Below is a small trained network, with its code and all its weights. Each question gives an input and a target symbol and asks what happens when units are switched off, that is, made to give their printed mean instead of their output.

import numpy as np


def w(rows, s, z=0):
    codes = np.array(rows[::2]) - 128.0
    scale = np.full(codes.shape[1], s)
    scale[-1] = z or s
    return codes * scale


def norm(h):
    return h / np.sqrt((h * h).mean(-1, keepdims=True) + 1e-5)


def f(y):
    return y / 2 * (1 + np.tanh(0.7978845608 * (y + 0.044715 * y**3)))


def softmax(a):
    e = np.exp(a - a.max(-1, keepdims=True))
    return e / e.sum(-1, keepdims=True)


def log_softmax(a):
    a = a - a.max(-1, keepdims=True)
    return a - np.log(np.exp(a).sum(-1, keepdims=True))


def net(x, mask):
    ids = ['ΔΘΛΞΣΦΨαβγεζμπτ'.index(c) for c in x.split()]
    T = len(ids)
    res = E[ids] + P[:T]
    u = 0
    for l in range(3):
        q, k, v = (norm(res) @ M[l].T for M in (Q, K, V))
        z = softmax(np.where(np.tri(T) > 0, q @ k.T / 4**0.5, -1e9)) @ v
        res = res + np.where(mask[u], z, O[l][:, -1]) @ O[l][:, :-1]
        u += 1
        y = f(norm(res) @ A[l][:, :-1].T + A[l][:, -1])
        res = res + np.where(mask[u : u + 4], y, B[l][:, -1]) @ B[l][:, :-1]
        u += 4
    return log_softmax(norm(res)[-1] @ U[:, :-1].T + U[:, -1])


Q, K, V, O, A, B = {}, {}, {}, {}, {}, {}
E = w([
[125,172,71,141,131,86],'Δ',
[124,180,53,63,112,104],'Θ',
[169,116,132,129,157,102],'Λ',
[126,205,140,107,254,167],'Ξ',
[85,163,173,89,216,87],'Σ',
[141,77,125,182,128,165],'Φ',
[111,134,133,85,141,234],'Ψ',
[57,159,88,64,166,129],'α',
[92,105,94,154,118,64],'β',
[142,148,217,120,157,201],'γ',
[134,108,31,139,166,137],'ε',
[29,91,177,68,104,192],'ζ',
[193,139,104,104,121,166],'μ',
[134,98,98,117,70,138],'π',
[111,170,164,103,85,111],'τ',
],0.021)
P = w([
[53,190,204,254,130,167],'0',
[108,153,178,199,137,150],'1',
[142,136,175,169,133,141],'2',
[167,129,165,150,140,121],'3',
[183,119,158,134,136,112],'4',
[203,109,153,125,137,106],'5',
[210,100,147,116,128,93],'6',
[223,89,143,103,127,90],'7',
],0.0055)
Q[0] = w([
[139,132,93,205,107,76],'0.h1',
[162,30,241,187,128,157],'0.h1',
[131,3,93,120,118,134],'0.h1',
[171,113,75,87,244,115],'0.h1',
],0.0054)
K[0] = w([
[100,169,26,224,128,56],'0.h1',
[192,76,233,192,118,73],'0.h1',
[144,3,110,101,117,120],'0.h1',
[181,107,75,96,186,131],'0.h1',
],0.0051)
V[0] = w([
[86,137,162,191,225,74],'0.h1',
[131,30,91,128,179,61],'0.h1',
[162,122,167,130,72,1],'0.h1',
[223,117,138,134,151,122],'0.h1',
],0.0055)
O[0] = w([
[152,59,81,48,227,184,253],'0.h1',
[40,141,165,3,151,126,139],'0.h1',
[190,57,144,54,75,66,175],'0.h1',
[203,250,135,62,180,75,198],'0.h1',
],0.0038,0.0018)
A[0] = w([
[171,53,122,36,94,227,63],'0.n1',
[74,154,214,180,124,108,81],'0.n2',
[181,40,148,254,170,100,4],'0.n3',
[14,225,214,57,154,206,145],'0.n4',
],0.0061,0.0024)
B[0] = w([
[73,170,125,246,109,140,177],'0.n1',
[74,180,148,104,163,135,135],'0.n2',
[20,126,157,163,204,174,170],'0.n3',
[114,131,101,2,70,158,254],'0.n4',
],0.0085,0.0027)
Q[1] = w([
[193,112,125,127,255,111],'1.h1',
[145,199,25,74,98,40],'1.h1',
[241,170,72,164,76,220],'1.h1',
[226,76,220,150,119,52],'1.h1',
],0.01)
K[1] = w([
[162,113,155,135,248,119],'1.h1',
[137,206,61,137,128,68],'1.h1',
[198,147,106,159,97,197],'1.h1',
[180,108,233,155,111,45],'1.h1',
],0.012)
V[1] = w([
[58,182,183,133,106,176],'1.h1',
[115,151,109,240,153,154],'1.h1',
[3,89,135,203,167,182],'1.h1',
[167,128,140,116,93,132],'1.h1',
],0.0047)
O[1] = w([
[169,2,89,107,158,35,46],'1.h1',
[119,200,156,11,143,134,80],'1.h1',
[213,114,91,22,65,91,4],'1.h1',
[160,155,172,175,155,96,124],'1.h1',
],0.0038,0.0015)
A[1] = w([
[121,76,148,208,163,176,137],'1.n1',
[83,135,120,161,146,100,52],'1.n2',
[84,112,102,255,159,129,153],'1.n3',
[187,103,115,75,138,123,252],'1.n4',
],0.0096,0.0038)
B[1] = w([
[35,105,173,120,132,175,193],'1.n1',
[117,155,136,57,58,105,116],'1.n2',
[1,163,166,106,169,162,217],'1.n3',
[114,160,111,206,102,94,255],'1.n4',
],0.01,0.0038)
Q[2] = w([
[175,120,46,64,171,111],'2.h1',
[90,149,188,115,119,55],'2.h1',
[222,2,39,80,153,123],'2.h1',
[109,128,184,178,224,131],'2.h1',
],0.006)
K[2] = w([
[147,228,53,68,189,123],'2.h1',
[23,116,171,116,116,84],'2.h1',
[149,84,2,104,138,143],'2.h1',
[173,38,173,98,227,101],'2.h1',
],0.0059)
V[2] = w([
[196,102,152,209,152,189],'2.h1',
[130,110,252,97,208,132],'2.h1',
[127,9,216,85,126,88],'2.h1',
[200,162,108,2,149,191],'2.h1',
],0.0032)
O[2] = w([
[36,1,128,74,137,195,48],'2.h1',
[90,173,136,134,12,127,249],'2.h1',
[123,182,145,57,160,181,54],'2.h1',
[211,158,144,55,101,61,17],'2.h1',
],0.0054,0.0013)
A[2] = w([
[159,50,127,136,125,209,40],'2.n1',
[235,23,110,201,121,41,40],'2.n2',
[82,107,181,103,158,171,215],'2.n3',
[161,80,186,253,142,42,254],'2.n4',
],0.0081,0.0041)
B[2] = w([
[148,167,103,53,124,143,120],'2.n1',
[141,7,241,173,158,136,146],'2.n2',
[131,174,161,163,104,91,213],'2.n3',
[165,131,64,107,127,97,254],'2.n4',
],0.012,0.006)
U = w([
[82,241,115,134,109,159,253],'Δ',
[211,92,46,109,131,110,237],'Θ',
[197,76,197,254,195,61,142],'Λ',
[202,154,129,82,238,190,67],'Ξ',
[150,131,187,34,206,74,47],'Σ',
[93,44,185,151,178,186,130],'Φ',
[191,109,91,85,103,245,105],'Ψ',
[121,106,40,5,148,146,38],'α',
[45,34,124,120,123,5,23],'β',
[209,126,231,139,118,186,103],'γ',
[98,84,36,176,215,197,55],'ε',
[129,44,159,72,73,167,134],'ζ',
[221,159,104,230,123,229,38],'μ',
[112,62,89,246,17,159,34],'π',
[222,145,183,107,15,52,36],'τ',
],0.0098,0.0079)

Each question gives the input, a string of symbols that net reads in full, and the target symbol t.
The units are the heads (4 rows each of Q, K, V and O) and the neurons (one row each of A and B). Each row of codes is followed by its name. A weight is (code - 128) times the scale printed after its matrix; where a second scale follows, it is the last column's (O, A, B and U).
mask holds one flag per unit, layer by layer, with each layer's heads first. A switched-off unit (its flag False) gives its mean, the last column of its rows in O or B, instead of its output. The means were averaged over made-up inputs and are rounded, as every weight is.
A unit's drop is (log p(t) with every unit on - log p(t) with that unit switched off) / (log p(t) with every unit on - log p(t) with every unit switched off).
The circuit of an input: a set's keep is (log p(t) with only the set's units on - log p(t) with every unit switched off) / (log p(t) with every unit on - log p(t) with every unit switched off). Starting from the 12 units with the biggest drops (on a tie, the unit counted first), units are removed one at a time, each time the one whose removal leaves the highest keep (on an exact tie, the one counted first), for as long as the keep stays at least 0.8.
circuit, biggest first: the units of the circuit, biggest drop first
unit that matters most: the unit with the biggest drop
k most important neurons: the k neurons with the biggest drops, biggest first
top k neurons in layer l: the k neurons of layer l with the biggest drops, biggest first
drop of u: that unit's drop, to one decimal
input Λ Λ Σ β Σ τ ζ μ, target Δ: circuit, biggest first : 0.n1, 2.n2
input π α Θ τ ε τ Θ, target Θ: circuit, biggest first : 1.n3, 2.h1, 2.n3
input Λ ε τ τ β β, target Θ: unit that matters most : 0.h1
input Ξ Δ Φ τ Λ α Λ τ, target Θ: circuit, biggest first : 0.h1, 1.n3, 2.n4, 1.h1
input τ Θ Σ τ π, target Δ: circuit, biggest first : 0.n1, 1.n3
input Δ τ τ π, target Δ: 2 most important neurons : 1.n3, 0.n4
input Λ Λ β Λ τ β β β, target Λ: 2 most important neurons : 2.n2, 1.n1
input Λ Σ ε, target Δ: circuit, biggest first : 0.n4, 1.n3
input Ψ Ξ π Θ α ε, target Δ: 3 most important neurons : 1.n3, 0.n4, 2.n2
input π ε π τ Λ Θ μ, target Δ: 2 most important neurons : 0.n1, 0.n4
input Ξ Θ Λ, target Δ: 2 most important neurons : 2.n2, 1.n1
input Λ γ Λ α α, target α: circuit, biggest first : 1.n3, 0.n4
input Λ Θ π τ, target τ: circuit, biggest first : 0.h1, 1.n3
input Λ β τ μ ζ β, target Θ: top neuron in layer 0 : 0.n4
input Θ τ τ Σ Ξ β, target Δ: top 2 neurons in layer 2 : 2.n2, 2.n3
input π Δ π, target Θ: circuit, biggest first : 1.h1, 2.h1, 1.n1
input ζ Θ Σ ε π Λ Λ, target Θ: top 2 neurons in layer 1 : 1.n1, 1.n3
input β Ξ β Θ π Θ β μ, target μ: 2 most important neurons : 0.n1, 0.n3
input α Λ α α Φ, target Φ: 2 most important neurons : 1.n1, 0.n3
input β τ Λ τ, target τ: unit that matters most : 0.n2
input Δ β β ε Φ β, target Λ: 4 most important neurons : 2.n2, 0.n1, 1.n1, 1.n3
input τ π Δ ε γ Ξ γ μ, target μ: 3 most important neurons : 0.n1, 0.n3, 2.n3
input β β τ Θ, target Θ: top 3 neurons in layer 0 : 0.n1, 0.n3, 0.n2
input μ τ γ Λ τ τ Θ β, target Δ: 3 most important neurons : 1.n3, 0.n4, 2.n2
input π Λ π, target Θ: top 3 neurons in layer 2 : 2.n4, 2.n3, 2.n1
input Σ τ Ξ τ, target Θ: drop of 1.n3 : 0.5
input Λ ζ Λ, target Θ: unit that matters most : 2.n4
